Here is a tiny trained network, its code and every weight. The questions are about switching its units off for an input and a class, where a switched-off unit gives its printed mean instead of its output.

import numpy as np


def w(rows, s, z=0):
    codes = np.array(rows[::2]) - 128.0
    scale = np.full(codes.shape[1], s)
    scale[-1] = z or s
    return codes * scale


def norm(h):
    return h / np.sqrt((h * h).mean(-1, keepdims=True) + 1e-5)


def f(y):
    return y / 2 * (1 + np.tanh(0.7978845608 * (y + 0.044715 * y**3)))


def log_softmax(a):
    a = a - a.max(-1, keepdims=True)
    return a - np.log(np.exp(a).sum(-1, keepdims=True))


def net(x, mask):
    res = np.array(x, float).reshape(1, 3) / 4 @ E
    u = 0
    for l in range(3):
        y = f(norm(res) @ A[l][:, :-1].T + A[l][:, -1])
        res = res + np.where(mask[u : u + 4], y, B[l][:, -1]) @ B[l][:, :-1]
        u += 4
    return log_softmax(norm(res)[-1] @ U[:, :-1].T + U[:, -1])


A, B = {}, {}
E = w([
[233,162,49],'x0',
[219,49,253],'x1',
[25,87,199],'x2',
],0.007)
A[0] = w([
[190,137,254,120],'0.n0',
[209,136,244,65],'0.n1',
[70,168,105,252],'0.n2',
[255,101,194,141],'0.n3',
],0.0062,0.0032)
B[0] = w([
[139,76,111,203],'0.n0',
[92,110,81,182],'0.n1',
[246,179,144,254],'0.n2',
[84,119,70,247],'0.n3',
],0.013,0.0029)
A[1] = w([
[254,72,75,18],'1.n0',
[26,197,173,40],'1.n1',
[143,219,65,105],'1.n2',
[158,193,152,4],'1.n3',
],0.0083,0.0018)
B[1] = w([
[210,100,73,226],'1.n0',
[129,140,16,161],'1.n1',
[79,140,255,255],'1.n2',
[95,158,143,146],'1.n3',
],0.0094,0.0042)
A[2] = w([
[10,159,126,170],'2.n0',
[189,170,110,19],'2.n1',
[91,1,34,2],'2.n2',
[15,179,91,229],'2.n3',
],0.0089,0.0015)
B[2] = w([
[193,82,121,214],'2.n0',
[30,137,109,184],'2.n1',
[8,152,158,253],'2.n2',
[244,72,129,226],'2.n3',
],0.012,0.0033)
U = w([
[217,248,238,9],'0',
[182,93,55,251],'1',
[37,94,85,140],'2',
[134,99,178,36],'3',
[155,202,57,112],'4',
],0.011,0.0027)

Each question gives the input, the list of numbers given to net, and the class t.
The units are the neurons (one row each of A and B). Each row of codes is followed by its name. A weight is (code - 128) times the scale printed after its matrix; where a second scale follows, it is the last column's (A, B and U).
mask holds one flag per neuron, layer by layer. A switched-off neuron (its flag False) gives its mean, the last column of its row in B, instead of its output. The means were averaged over made-up inputs and are rounded, as every weight is.
A unit's drop is (log p(t) with every unit on - log p(t) with that unit switched off) / (log p(t) with every unit on - log p(t) with every unit switched off).
The circuit of an input: a set's keep is (log p(t) with only the set's units on - log p(t) with every unit switched off) / (log p(t) with every unit on - log p(t) with every unit switched off). Starting from all 12 units, units are removed one at a time, each time the one whose removal leaves the highest keep (on an exact tie, the one counted first), for as long as the keep stays at least 0.8.
units of the circuit, in order: the units of the circuit, biggest drop first
top k neurons: the k neurons with the biggest drops, biggest first
k most important neurons of layer l: the k neurons of layer l with the biggest drops, biggest first
drop when u is switched off: that unit's drop, to one decimal
input [-1,-4,6], class 1: top neuron	(1.n1)
input [0,7,-1], class 2: units of the circuit, in order	(2.n2; 0.n2; 0.n3; 0.n1)
input [4,-5,3], class 0: top 2 neurons	(1.n2; 0.n2)
input [3,-7,2], class 0: top 2 neurons	(1.n2; 0.n2)
input [-5,4,0], class 2: units of the circuit, in order	(1.n2; 0.n2; 2.n3)
input [3,4,7], class 2: top 2 neurons	(1.n2; 2.n2)
input [-6,-1,8], class 1: units of the circuit, in order	(1.n1; 1.n2; 2.n3; 2.n0)
input [-7,0,-4], class 0: top 2 neurons	(0.n3; 2.n2)
input [-8,-6,-8], class 0: units of the circuit, in order	(0.n2; 1.n2)
input [-5,-8,5], class 1: top 2 neurons	(2.n3; 1.n1)
input [1,-6,4], class 0: top 3 neurons	(0.n2; 1.n2; 0.n3)
input [8,-3,1], class 0: top 2 neurons	(1.n2; 0.n0)
input [2,7,7], class 2: 3 most important neurons of layer 0	(0.n2; 0.n1; 0.n3)
input [-4,-7,1], class 1: units of the circuit, in order	(2.n3)
input [5,-4,7], class 0: drop when 0.n2 is switched off	0.3
input [-6,-2,2], class 1: drop when 1.n1 is switched off	0.2
input [-3,0,5], class 1: drop when 1.n2 is switched off	0.4
input [-8,-8,5], class 1: drop when 2.n3 is switched off	0.3
